Below is a small trained network, with its code and all its weights. Each question gives an input and a class and asks what happens when units are switched off, that is, made to give their printed mean instead of their output.

import numpy as np


def w(rows, s, z=0):
    codes = np.array(rows[::2]) - 128.0
    scale = np.full(codes.shape[1], s)
    scale[-1] = z or s
    return codes * scale


def f(y):
    return np.maximum(y, 0)


def log_softmax(a):
    a = a - a.max(-1, keepdims=True)
    return a - np.log(np.exp(a).sum(-1, keepdims=True))


def net(x, mask):
    res = np.array(x, float).reshape(1, 5) / 4 @ E
    y = f(res @ A[0][:, :-1].T + A[0][:, -1])
    res = res + np.where(mask, y, B[0][:, -1]) @ B[0][:, :-1]
    return log_softmax(res[-1] @ U[:, :-1].T + U[:, -1])


A, B = {}, {}
E = w([
[206,107,187,118,168,54,235,250],'x0',
[185,17,82,206,64,74,195,14],'x1',
[134,133,131,130,126,125,117,131],'x2',
[154,2,71,122,195,176,20,194],'x3',
[149,97,253,223,235,233,154,57],'x4',
],0.01)
A[0] = w([
[100,211,144,101,71,142,125,26,46],'neuron 0',
[119,160,11,40,28,66,118,196,108],'neuron 1',
[125,168,76,84,127,161,125,150,181],'neuron 2',
[17,119,57,108,141,171,30,7,94],'neuron 3',
[84,198,145,67,181,179,103,184,146],'neuron 4',
[114,166,111,80,112,107,124,148,3],'neuron 5',
[61,212,151,53,171,158,116,148,174],'neuron 6',
[212,30,66,195,50,77,192,30,159],'neuron 7',
[171,157,235,204,236,245,148,77,56],'neuron 8',
[192,6,53,85,169,194,73,154,20],'neuron 9',
[193,86,173,119,196,27,237,238,66],'neuron 10',
[55,183,181,68,171,135,114,227,185],'neuron 11',
[150,21,130,165,160,128,64,253,19],'neuron 12',
[210,76,87,205,61,83,145,92,168],'neuron 13',
[151,229,221,134,103,44,248,119,101],'neuron 14',
],0.011,0.004)
B[0] = w([
[111,38,65,137,61,187,62,152,183],'neuron 0',
[85,64,159,98,160,47,226,16,253],'neuron 1',
[145,114,125,109,120,103,185,141,172],'neuron 2',
[232,69,168,203,77,89,49,107,228],'neuron 3',
[172,213,126,168,165,108,149,171,207],'neuron 4',
[107,122,108,75,150,100,126,145,162],'neuron 5',
[159,173,142,211,127,195,189,191,204],'neuron 6',
[165,253,142,148,147,161,160,165,236],'neuron 7',
[65,106,153,41,156,41,204,34,229],'neuron 8',
[56,100,76,23,81,182,110,221,211],'neuron 9',
[208,59,206,234,73,83,20,74,236],'neuron 10',
[177,200,154,131,133,145,157,161,220],'neuron 11',
[71,73,56,155,122,170,122,185,207],'neuron 12',
[155,209,174,105,200,140,181,195,200],'neuron 13',
[46,75,29,115,44,196,99,180,222],'neuron 14',
],0.012,0.024)
U = w([
[172,254,160,154,187,155,189,171,156],'0',
[71,86,175,63,180,42,224,39,254],'1',
[191,76,190,189,96,99,19,111,86],'2',
[52,103,49,93,63,190,109,179,73],'3',
],0.014,0.0046)

Each question gives the input, the list of numbers given to net, and the class t.
The units are the neurons (one row each of A and B). Each row of codes is followed by its name. A weight is (code - 128) times the scale printed after its matrix; where a second scale follows, it is the last column's (A, B and U).
mask holds one flag per neuron, in row order. A switched-off neuron (its flag False) gives its mean, the last column of its row in B, instead of its output. The means were averaged over made-up inputs and are rounded, as every weight is.
A unit's drop is (log p(t) with every unit on - log p(t) with that unit switched off) / (log p(t) with every unit on - log p(t) with every unit switched off).
The circuit of an input: a set's keep is (log p(t) with only the set's units on - log p(t) with every unit switched off) / (log p(t) with every unit on - log p(t) with every unit switched off). Starting from the 12 units with the biggest drops (on a tie, the unit counted first), units are removed one at a time, each time the one whose removal leaves the highest keep (on an exact tie, the one counted first), for as long as the keep stays at least 0.8.
units of the circuit, in order: the units of the circuit, biggest drop first
unit that matters most: the unit with the biggest drop
top k neurons: the k neurons with the biggest drops, biggest first
drop of u: that unit's drop, to one decimal
input [2,5,8,7,4], class 3: units of the circuit, in order : (neuron 9)
input [-7,-8,-2,1,-5], class 0: top 3 neurons : (neuron 10; neuron 6; neuron 4)
input [0,0,3,-2,0], class 3: top 2 neurons : (neuron 10; neuron 1)
input [5,7,-1,7,3], class 0: top 3 neurons : (neuron 7; neuron 13; neuron 14)
input [-3,7,0,-5,7], class 0: top 3 neurons : (neuron 7; neuron 1; neuron 13)
input [-7,-2,-5,6,-1], class 2: top 2 neurons : (neuron 3; neuron 14)
input [-8,-5,2,-3,6], class 2: top 2 neurons : (neuron 3; neuron 1)
input [-8,-1,-7,-8,-1], class 2: top 2 neurons : (neuron 3; neuron 9)
input [2,7,7,-8,0], class 3: top 4 neurons : (neuron 14; neuron 0; neuron 4; neuron 11)
input [6,2,-1,-4,5], class 2: top 3 neurons : (neuron 10; neuron 1; neuron 14)
input [-4,8,7,4,8], class 0: top 2 neurons : (neuron 7; neuron 1)
input [-3,-1,6,-5,-5], class 1: drop of neuron 12 : 1.4
input [5,3,6,0,0], class 2: drop of neuron 10 : 7.7
input [1,-5,6,1,7], class 1: unit that matters most : neuron 8
input [8,8,-7,1,7], class 0: drop of neuron 7 : 8.6
